Below are the code and all the weights of a small trained network. Each question names an input and a class and asks about switching units off, where a switched-off unit gives its printed mean instead of its output.

import numpy as np


def w(rows, s, z=0):
    codes = np.array(rows[::2]) - 128.0
    scale = np.full(codes.shape[1], s)
    scale[-1] = z or s
    return codes * scale


def f(y):
    return y / 2 * (1 + np.tanh(0.7978845608 * (y + 0.044715 * y**3)))


def log_softmax(a):
    a = a - a.max(-1, keepdims=True)
    return a - np.log(np.exp(a).sum(-1, keepdims=True))


def net(x, mask):
    res = np.array(x, float).reshape(1, 5) / 4 @ E
    y = f(res @ A[0][:, :-1].T + A[0][:, -1])
    res = res + np.where(mask, y, B[0][:, -1]) @ B[0][:, :-1]
    return log_softmax(res[-1] @ U[:, :-1].T + U[:, -1])


A, B = {}, {}
E = w([
[123,162,127,101,138,127,126,112],'x0',
[214,132,127,139,211,61,143,131],'x1',
[130,139,130,141,125,129,116,127],'x2',
[192,111,1,102,104,174,84,125],'x3',
[157,62,163,140,168,142,84,16],'x4',
],0.015)
A[0] = w([
[65,195,206,167,125,89,225,225,214],'n1',
[111,113,173,131,152,102,132,86,112],'n2',
[190,64,116,116,133,198,59,32,74],'n3',
[96,152,134,144,63,134,123,176,145],'n4',
[101,124,42,91,71,211,60,171,174],'n5',
[89,172,61,110,124,154,132,213,192],'n6',
[81,205,112,122,170,133,79,115,151],'n7',
[178,125,182,132,196,87,94,94,102],'n8',
[84,115,166,84,6,172,115,92,255],'n9',
[133,111,167,171,214,35,159,61,175],'n10',
[206,153,52,135,173,76,142,169,134],'n11',
[121,154,94,94,84,132,139,140,147],'n12',
[242,119,110,107,171,87,181,191,150],'n13',
[146,102,120,128,120,165,84,86,96],'n14',
[89,89,198,176,148,131,125,75,145],'n15',
[91,113,129,133,95,165,123,127,185],'n16',
[22,114,198,137,75,129,117,80,164],'n17',
[74,117,189,136,128,163,140,68,148],'n18',
],0.013,0.0097)
B[0] = w([
[206,153,255,34,85,121,191,18,253],'n1',
[119,110,74,124,124,107,101,195,172],'n2',
[234,138,206,53,150,164,175,52,208],'n3',
[183,126,98,106,63,167,156,122,182],'n4',
[81,94,125,79,34,128,121,172,231],'n5',
[83,96,97,134,13,155,61,151,212],'n6',
[142,90,131,133,129,120,129,133,149],'n7',
[135,63,114,101,58,91,109,222,189],'n8',
[81,114,103,80,195,210,188,181,243],'n9',
[175,68,39,75,94,18,169,214,227],'n10',
[89,210,165,236,81,78,77,84,193],'n11',
[95,110,119,129,75,143,102,148,168],'n12',
[142,167,137,211,92,99,65,88,197],'n13',
[165,155,162,98,149,96,169,52,162],'n14',
[115,155,71,113,173,139,140,207,207],'n15',
[62,89,132,78,170,183,163,138,179],'n16',
[166,142,102,127,222,173,152,149,231],'n17',
[75,162,44,135,209,211,118,166,203],'n18',
],0.0094,0.024)
U = w([
[138,134,191,56,133,230,150,79,206],'0',
[110,62,74,101,60,113,116,200,146],'1',
[217,171,199,119,125,50,129,68,179],'2',
[71,231,108,224,88,128,76,109,74],'3',
[118,167,80,136,245,169,131,174,2],'4',
],0.011,0.0017)

Each question gives the input, the list of numbers given to net, and the class t.
The units are the neurons (one row each of A and B). Each row of codes is followed by its name. A weight is (code - 128) times the scale printed after its matrix; where a second scale follows, it is the last column's (A, B and U).
mask holds one flag per neuron, in row order. A switched-off neuron (its flag False) gives its mean, the last column of its row in B, instead of its output. The means were averaged over made-up inputs and are rounded, as every weight is.
A unit's drop is (log p(t) with every unit on - log p(t) with that unit switched off) / (log p(t) with every unit on - log p(t) with every unit switched off).
The circuit of an input: a set's keep is (log p(t) with only the set's units on - log p(t) with every unit switched off) / (log p(t) with every unit on - log p(t) with every unit switched off). Starting from the 12 units with the biggest drops (on a tie, the unit counted first), units are removed one at a time, each time the one whose removal leaves the highest keep (on an exact tie, the one counted first), for as long as the keep stays at least 0.8.
units of the circuit, in order: the units of the circuit, biggest drop first
unit that matters most: the unit with the biggest drop
k most important neurons: the k neurons with the biggest drops, biggest first
drop of u: that unit's drop, to one decimal
input [7,8,2,2,0], class 3: units of the circuit, in order : [n11]
input [5,7,-8,0,8], class 1: 3 most important neurons : [n8 n10 n1]
input [8,-3,7,5,1], class 0: 2 most important neurons : [n10 n3]
input [6,7,0,0,2], class 1: 2 most important neurons : [n1 n8]
input [-4,0,5,-1,-8], class 0: 2 most important neurons : [n1 n10]
input [-3,5,3,0,-8], class 2: 2 most important neurons : [n1 n18]
input [-8,-6,7,-5,0], class 0: 2 most important neurons : [n1 n10]
input [-8,8,-2,-7,0], class 2: 3 most important neurons : [n1 n5 n6]
input [-5,2,-7,-6,1], class 1: 4 most important neurons : [n10 n3 n15 n2]
input [2,0,1,-2,2], class 4: 2 most important neurons : [n5 n6]
input [6,1,6,-6,7], class 1: 2 most important neurons : [n10 n8]
input [1,0,2,0,2], class 4: 3 most important neurons : [n1 n5 n6]
input [5,4,5,-3,1], class 1: 3 most important neurons : [n10 n3 n8]
input [3,5,-3,2,7], class 2: unit that matters most : n3
input [-8,3,-6,-8,2], class 1: drop of n10 : 1.4
input [-4,5,-4,-1,4], class 1: drop of n1 : 1.0
input [-1,-2,5,0,3], class 4: drop of n12 : 0.0
input [-7,2,2,0,-8], class 2: drop of n1 : 1.0
